Each row of numbers belongs to one of the nodes below and depends on some of the facts about them. Some rows are named. Which node is each other row?

Some facts about the nodes:
{plobam,lomem,bifel,klutamok,vugretrom,vibre,tibrube,kledra,klaluston,bagrir,kluza,lelol,sagu,flufleski,fumim,tretril,distak,stoflepek,bulel,bregun,stizar,brafudan,flaraplin,budal,sestar,gulik,tegrin,namem,klasti,nivas,pluvok,dovaflo,fotral,stabribel,stoki,travistun,durer,bisok,stetrosto,rotos,vogutros,magro,bodor,steklon} δ c
{dravi,ploskul,koskore,nilu,draskul,flaster,subros,vigul,bremika,rupino,muplozen,dafler,vozok,detrom,legruk,zustek,goda,kasal,kasukla,piplu,zopluk,vupliflas,brugim,klukim,tulipus,stagel,zeskul,gatriflir,gumin,geplu,gigak,klisun,laklo,veski,lasi,tiga,doklon,soskon,padupus,zeko,klozem,trigil,kuplom,takemek,pebak,vusku,nutim,stustam,drusu,kezadel,zalan,fotra,bobaser,plebul} δ b
{moper,topum,vaskevem,flabus,febo,treko,brutem,restes,dremin,raskek,rutidrin,dubin,trubros,brafle,leton,sogrok,brostok,gregrol,klinok,deti,sodra,diber,kiskil,dogik,fadem,givo,ploklapla,bruguk,mabu,trodo,gaflom,sopin,drora,keklen,fogam,vogrol,drinem,zudrestil,pedi,staplu,tuplol,flava,drazo,latrum,gazas,mogru,skoto,mibi,lipe,tiska,stobruzi,lepur,skeril,skerun,plivebra,safik,zapler,zovul,petom,skeska} δ a
{dravi,bifel,vugretrom,koskore,restes,lelol,raskek,bremika,dafler,brafle,klinok,goda,gaflom,fumim,zopluk,flaraplin,pedi,sestar,laklo,soskon,drazo,klozem,mibi,stoki,travistun,stobruzi,skerun,zalan,bodor,steklon,plebul} Θ klukim
{dravi} Θ detrom
{dravi,treko,trubros,vozok,brostok,keklen} Θ subros
{ploskul} Θ vaskevem
{ploskul,muplozen,ploklapla,vogrol,namem,zeko,tiska,zovul,bobaser} Θ plebul
{lomem,kasal,stagel,tuplol,durer} Θ pedi
{bifel,topum,rupino,zudrestil,tiska,bisok} Θ klozem
{klutamok,fadem} Θ dogik
{topum} Θ kiskil
{topum} Θ flabus
{vugretrom,staplu} Θ kluza
{koskore} Θ raskek
{flabus,gulik} Θ gaflom
{nilu} Θ stustam
{nilu,budal,tegrin} Θ vibre
{tibrube} Θ fumim
{bagrir,dubin,kezadel} Θ stetrosto
{kluza,mibi} Θ ploklapla
{restes} Θ gumin
{dremin,dafler,sodra,goda,steklon} Θ gigak
{dremin} Θ lelol
{vigul,sogrok} Θ givo
{vigul,gregrol,diber,zopluk,budal,vusku,mogru} Θ plobam
{bremika,bruguk,sopin,gatriflir} Θ skeril
{rupino} Θ safik
{rutidrin,sopin} Θ mibi
{sagu,drinem,trigil,vusku,mibi,bisok} Θ plivebra
{brafle} Θ drazo
{flufleski,zeko} Θ fadem
{leton} Θ diber
{sogrok} Θ zeskul
{sogrok} Θ flava
{sogrok} Θ tiga
{vozok,steklon} Θ soskon
{legruk,fadem,goda,fotral,pebak} Θ moper
{deti} Θ distak
{zustek} Θ kasukla
{diber,gumin} Θ trigil
{kiskil,stoflepek,geplu,klisun} Θ nivas
{dogik,drazo} Θ sagu
{fadem,vupliflas} Θ nutim
{kasal} Θ lomem
{givo} Θ piplu
{givo,drora,fotral} Θ brutem
{ploklapla,tretril,bobaser} Θ kledra
{kasukla,pluvok} Θ klaluston
{piplu} Θ skerun
{mabu} Θ brafudan
{trodo,fogam} Θ zovul
{tretril,takemek} Θ kuplom
{zopluk} Θ keklen
{distak,travistun} Θ febo
{distak,vogutros} Θ lipe
{keklen} Θ ploskul
{brugim} Θ dubin
{stoflepek,flava} Θ draskul
{tulipus,laklo,veski} Θ zapler
{stagel,nivas,skoto,skeril,zapler} Θ zudrestil
{gatriflir} Θ klasti
{bregun} Θ latrum
{bregun} Θ bagrir
{bregun} Θ stizar
{stizar} Θ petom
{geplu,pluvok,kuplom} Θ durer
{sestar} Θ bulel
{gulik,klasti,zalan} Θ trubros
{tegrin} Θ skeska
{klasti} Θ rupino
{tuplol} Θ padupus
{veski} Θ bobaser
{tiga,stobruzi,bodor} Θ flaster
{flava} Θ skoto
{doklon} Θ fogam
{pluvok} Θ drusu
{padupus} Θ budal
{zeko} Θ bremika
{drazo} Θ drora
{fotral} Θ laklo
{fotral} Θ klinok
{fotral} Θ namem
{stabribel} Θ dovaflo
{stabribel} Θ muplozen
{stabribel} Θ pluvok
{gazas,fotra} Θ vusku
{travistun} Θ rutidrin
{kezadel} Θ vozok
{stobruzi} Θ stagel
{lepur} Θ zustek
{skerun,stetrosto} Θ bifel
{magro} Θ bodor

Some rows with their names:
topum:   6   0   1  -8  -3 -10   5  -7   2 -10  -4   0  -3  -5   5  -6  -1  10  13  -4   6   8   0   7   5  -9   5 -13  -3   0   1 -10   5 -21 -10   1  -2  -6  -3  -8  -3
kiskil:   4   0   0  -6  -3 -13   3  -8   3 -13  -3   1   0  -2   9  -5   0   7  13  -3   4   9   0   3   4  -6   3 -10  -2  -8   2 -10   5 -19 -14   3  -4  -8  -1  -7  -4
tretril:  13  10   0   0   8   9   2   3  -2  10  -5   0  -3  16   6 -10   3   1  -3 -16   9   9 -16 -18  -1   5   0   4  -2 -15   5  23  -8  -9   1   5  -3  -7  -4  -6  -4
febo:  -8  14  -5  -8  -3  -4   3 -10   9 -12  -9   5   1   1  16   0   2   1  11 -12   4  12  -2   2   4   0   4 -12  -4   1  11 -15  10 -19 -14   1  -5  -1   1  -1  -7
leton:   9   5   8  -8  -8   6   3  -4   3  -5   0  -8  -8   1   5   4   0  13  15  -5   6   8   7  10   3  -9   3 -15  -4   7   0 -17  12 -12 -11  -4  -6   0  -2 -11  -3
bruguk:   6   2   1  -7  -4  -9   5  -7   3 -10  -4  -1  -4  -6   5  -6  -2   9  12  -4   7   8   0   6   5  -9   5 -13  -3   1   1  -9   6 -22  -8   1  -1  -5  -2  -9  -3
rotos:  10  17  -1   1   7   9  -3   7   0  10  -1   1  -3  14   8  -8   5  -1  -4 -15   8   8  -7 -17  -2   9  -2   6  -1 -15  10  17  -1  -6   5   9  -7  -2  -4  -4  -6
zeskul: -11 -16 -17   3  11   1  -9   2   5   1   2  -3   3  15   4  12   2 -15  -2   3   1   0  -7   4 -10  -1   5  10   0 -29  10  -5   5   4 -14  13  -7  -2  -7   1   2
ploklapla:   3   2  -1  -7  -4 -12   4  -8   5 -11  -2   0  -1  -2   7  -2  -1   6  13  -5   6   9   1   3   4  -5   3  -9  -1  -4   0 -11   7 -20 -10   4  -5  -5   0  -7  -5
flaraplin:  10  17   1   0   5  10   0   8  -1  12  -4   0  -5   9   5 -11   4   2  -1 -15  10   8  -9 -14  -2   5   0   3  -3  -9  10  19  -3  -8   5   7  -2  -1  -7  -6  -5
bifel:  11  18   0   0   7   7  -4   7   0  10  -3   3  -5  11   8 -10   5   0  -1 -15   8   8  -6 -16  -2   9  -1   6  -1 -14  13  16  -3  -7   3  11  -4   0  -5  -4  -7
trigil: -10 -12 -12   0   7  15  -8   4   4   8   2  -8  -3  13   0  15   1 -11  -5   0   5  -1  -4   6 -10  -5   7   6  -2 -14   9  -7   8   4  -6   7  -3   3  -8  -2   3
namem:  10  17  -2   1   6   8  -1   6   0  10  -3   2  -2  13   7  -8   5  -2  -2 -15   9   8  -9 -17  -1  10  -2   8  -1 -18   7  19  -1  -8   6  10  -5  -2  -4  -4  -6
rutidrin:   1   6  -1  -7  -5  -8   4  -7   5 -10  -4   1  -2  -2   9  -2   0   6  14  -6   6   9   1   5   4  -5   4 -10  -2  -1   4 -13   9 -20  -9   2  -5  -3  -1  -6  -5
pedi:   5   1   0  -6  -3 -12   1  -8   3 -14  -2  -1  -2   0   9  -4  -1   6  11  -4   5   9   1   3   4  -5   3 -10  -2  -6   1 -11   6 -20 -12   2  -7  -7  -1  -6  -4
drora:   4   4  -1  -6  -5  -9   3  -7   5 -11  -1   0  -2  -2   8  -3  -1   6  13  -3   6   8   4   4   4  -4   3  -8  -1  -3   1 -13  10 -18  -9   4  -7  -4  -1  -8  -6
koskore: -10 -15 -15   0  10   8  -6   4   3   8  -2  -6  -4   6  -2   8  -1 -10  -6   0   7  -2  -8   8  -8  -7  10   4  -2 -10  10  -1   3  -3  -1   7   4   1  -9  -3   4
gigak: -14 -10 -19   2  10   2  -9   4   5   3   3  -2   0   9   3  10   1 -17  -4   2   4  -1  -5   3  -8   1   7  12   1 -20  10  -4   7  -1  -4  13  -3   1  -7   1   1
kasukla:  -7 -23 -30  -1  13  27 -18  11   2   3  10 -17 -14  12   7   9  -5 -13  13 -10  -1   1 -14  -3  -4   1   5  17  -3 -12   8  -6   1  -6   0  -1  -3  -2   1   2   5

Which node is each row?
No name comes twice in this set of rows, the named rows included.
 -9 -15 -15  -2  12   7 -10   7   3   8  -2  -3  -7   2  -3   5  -1  -8  -9  -2   9  -2  -5   9  -7  -7  12   3  -1  -4  16  -5   0  -6   0   8   6   3  -8  -2   3 -> kezadel
-11 -14 -12   0  11   4 -12   2   2   4   1  -9  -4  14   1  14   1 -12 -18   2   5   0  -6   3  -9  -5   7   4  -3 -16   7  -6   5   1  -1   5  -5  -2  -7   1   4 -> padupus
 19  12   9  -3  13  21 -11   3   1  12  -3   8 -10  27   0 -12   1   6 -24 -22  15   9  -1 -18   0   8   6   1   1   6  22   8 -15  -8   2   7  -2  -3  -3 -12 -11 -> bregun
-18  -6 -25   3   7   5  -6  -5   7  -1   7   2  -1  17   1   8  -3 -29 -15   7  10   0  -7  -1  -8   5   8  21   2 -17  -3  -1  12  -1  17  15  -9  -4  -6  -9  -4 -> nutim
  2   5  -3  -5  -4 -18   0  -5   6 -14  -1   2   1  -5  12  -3   1   3  16  -2   2   9   5   3   5  -1   1  -6   1 -12   5 -15  10 -19 -13   8  -8  -3   0  -4  -7 -> safik
-11 -18 -17   3  13  -1  -8   1   4   1   1  -3   4  16   5  10   2 -14  -4   2   1   1  -9   1  -9  -2   6   8   1 -30   9  -3   3   2 -15  12  -6  -5  -7   1   2 -> draskul
 10  21   3   2   4  11  -6   8   1   9   1  -2  -3  18  10  -1   7  -1  -2 -14   5   9  -3 -17  -4  11  -5   6  -1 -20  10  12   4   1   1   9 -14   0  -4  -2  -7 -> plobam
  5  -5  -2 -10  -3 -16   8  -7   4   2  -2   1   8  -4  -1  12  -3  11  11 -15  15   8  -4  -8   4  -4   1  -5   2   0  -7 -13   7 -25  -5   6  13   1   8  -2  -2 -> fogam
-10 -15 -13  -1   9  11  -7   5   2   9  -1  -7  -5   8  -2  11   0  -9  -6  -1   7  -2  -7   8  -9  -8   9   3  -3  -9   8  -3   4  -1  -1   5   2   2  -8  -2   4 -> zopluk
-11  16  -3 -13  -2  10   8 -12   7  -7 -18   5  -4   0  13  -1   0   5   7 -19   8  13 -10   8   4  -7   8 -22 -10  21  13 -12   6 -24 -11  -8   2  -1  -1  -2  -4 -> deti
 13   9  -3   0   9  14  -1   7  -2   9  -2  -2  -5  17   7  -9   2   1   1 -19   7  10 -16 -19   0   7  -1   7  -3 -15   5  21  -7 -10   3   4  -4  -6  -2  -6  -3 -> stabribel
 -8  33  -4  -6   8  32   4   1   3  14 -22   8  -4  17  15  -5   6  -2  -7 -33  10  14 -23 -13  -2   6   4  -9 -11  12  24  18  -5 -11   0  -3   1   2  -5   2  -5 -> vogutros
  3   5   1  -5  -5  -8   1  -7   6 -12   2  -1  -1   2  10   2   1   4  16  -3   3   9   6   3   3  -2   1  -6  -1  -7   2 -16  13 -14 -11   5 -11  -2   0  -7  -6 -> plivebra

Now the same nodes, written a new way:
Some nodes and their rows:
zovul:  13  17  21  17  -8 -22  16  23 -10  -1   4  23  -2   9  -4  -3 -32   8 -13  10   1  19   3  -2  -9  12  17   5  10
zudrestil:  43  12   4   7 -13  -5  15   3  12  13  -6  19 -16  -3   1  -1 -32  12  -4  15  -5  24  14  -6  -8   2  -1  11   6
skoto:  45   6   2   2  -7   5  19  -4   9   4 -11  18 -13   3   4  -5 -33   5  -2   4  -3  26   8   3  -2  -4  12   6  -3
fogam:  15  14  16  19  -6 -19  24  21  -9  -4   9  24   1  14  -3  -6 -30   5 -10   7   3  20   1   0 -11  14  18   3   8
keklen:   8   0  16  16   3   4  28  21  -9   2   5  17  -9  10  -1 -15 -31  -9 -13 -11   6  11  13  -8 -14  11   7   7   9
dogik:   9  17  17  27 -12  -8  23   4  -4 -13  -6  18 -10  16  22   1 -33  13  -5  13  12  17  -3   1 -11   8  13  11  15
takemek:   8  12 -11 -12 -14   8   5  -2  -5   9  17 -16   3 -11 -24   7   5 -10  20  -6 -15  10 -25  20 -21  28  35 -20  -2
zeskul:  13  10 -19 -10 -28  31   0 -28  13  11  -3  -9  -3  -2   3  13   5   3  28  10 -12   9 -15  14 -13  31   7  -2   7
kasukla:   7  12 -15 -14 -18   0  -1   2  -2   7  27 -17   1  -2 -26  19   8  -5  11   8  -9   6 -23  24 -13  31  34 -26   6
zustek:   4  14 -16 -14 -16   3  -1   2   0   2  34 -16   0  -3 -25  19   7  -3   6   7  -7   6 -23  23 -13  29  36 -25   6
zalan: -13   1  -1 -12  -6  30   8  -4 -13   6  12 -14   5   0  -3  -8   5 -20  28 -18 -10  13 -13   2 -27  29  13  -8 -10
bregun:  15   1 -12   0  24  -1 -12  -2   3 -41  20   4  28  38   4  -5  24  -3 -15 -42   4   8   0  13   7  10 -10  -9 -18
brafudan:  11  11 -17  14   7 -18 -14   0  21 -27  16  -1  16  15  10  13  27  27 -17  -2   0 -10  -5  18   5   1  -5  -5  -3
pluvok:  27  10  -6   5  14 -23 -12  17   8 -25  15 -17   9 -14 -16   6   9   8 -14 -35  -9 -14  -9  29  -2  -3  23  -7  -5
rotos:  13  11 -11  13  10  -9 -12   6  16 -28  11  -2  15  11   4   4  26  17 -16 -19  -3 -12  -8  18   2  -1   1  -4  -5
dovaflo:  19  20   2  11   0 -28 -23  20  13 -20  17 -10  12 -15 -10   9  13  21 -15 -21 -12 -15  -6  21  -2   3   8   2   4
sagu:  -5  13   3  26   1  -3  -8  -5  13 -27  -7  -1  12  -4  20  -4  15  20  -4 -19  -8 -13  -9  11  -7   1  -8  21   3
stoki:   7   2   8  11  12   4 -12   9   6 -24   7 -12   7 -11  20  -8  11   5  -1 -41  -8 -12   0   6 -12  -5  -3  13 -15
budal:   1  -3 -25  18  20   9   6  -3  18 -26  -5  -4   5 -12  -4  -4  17  13 -21 -34  -4 -31  -6  20   2   3   4   3  15

Rows to name:
No name comes twice in this set of rows, the named rows included.
 31  14  13  11 -10  -4  16   9   5   9   0  18 -12  -1   8  -4 -35   8   1  10  -1  23  11  -2 -11   2   7  10   7 -> zapler
 23   7  20   9   4  -5  26  12 -16  -4  -1  21  -2   7  -1 -17 -32  -7  -3 -12   1  27   3   1 -16   8  21   5  -3 -> tiska
  8  12  11  14  13   0  -5  -2  -5 -39  -4 -12  12  -2  17  -7   7   1   3 -51  -4  -2 -18  23 -13  -7  19   8 -16 -> fotral
 42   5 -13  -3  14   1 -10 -12  13 -23 -10  -1  12  -7  -3  -7  14  10   4 -39 -17   4  -8  24  -3 -11   6   4 -20 -> stoflepek
 14   5  -1  10  12  -2 -10   8   7 -16   0   2  17  -8   0 -14  20   3  -1 -37 -16   2   4   3  -6   0 -14  12 -17 -> klasti
-13  15   6  -2 -13  15  11  -7 -20 -12   4  -8  12   2  -3  -4   3 -12  29 -14  -7  15 -30  18 -30  29  31  -9  -7 -> zeko
 19  11   0   9  14 -19  -7  15   3 -27   6  -8  15 -17 -12  -5  13   6 -11 -37 -15  -4 -13  21  -8  -7  17   3 -13 -> tretril
-18  18   7  -3 -36  24 -10  -4  10  14  23 -19  -7  -7  16  19   2   1  24  16  -9   1  -5  -2 -18  34  -6   3  14 -> gigak
-21   8 -11   1 -15  30  16 -11  -3   6   2  -6   3  -3  -3  -3   9  -3  19   3 -11   5 -14   6 -23  34   8  -2   8 -> gumin
-16  18   3   2 -20  15   9 -20 -13 -15   7  -6  11  12   7  10   7  -3  24   1  -2  14 -35  24 -24  31  28  -7   1 -> vupliflas
 43   4   1   0  -5  -1  18   1   5   8  -3  22 -10   2  -5  -8 -32   1  -4   2  -4  28  12  -1  -8   1  11   3  -5 -> kiskil
 10   1   2   3  17   4  -8   9   1 -19   3  -7  16  -4   5 -16  16  -4  -1 -47 -14  -4   3   3 -11  -2  -8  10 -19 -> gulik
 19  -2  11   8   2  13  23   6  -2  -2  -1  14 -14  15  13  -6 -39  -8  -7  -6   8  18  10 -10  -7   4   4   8  -2 -> skerun

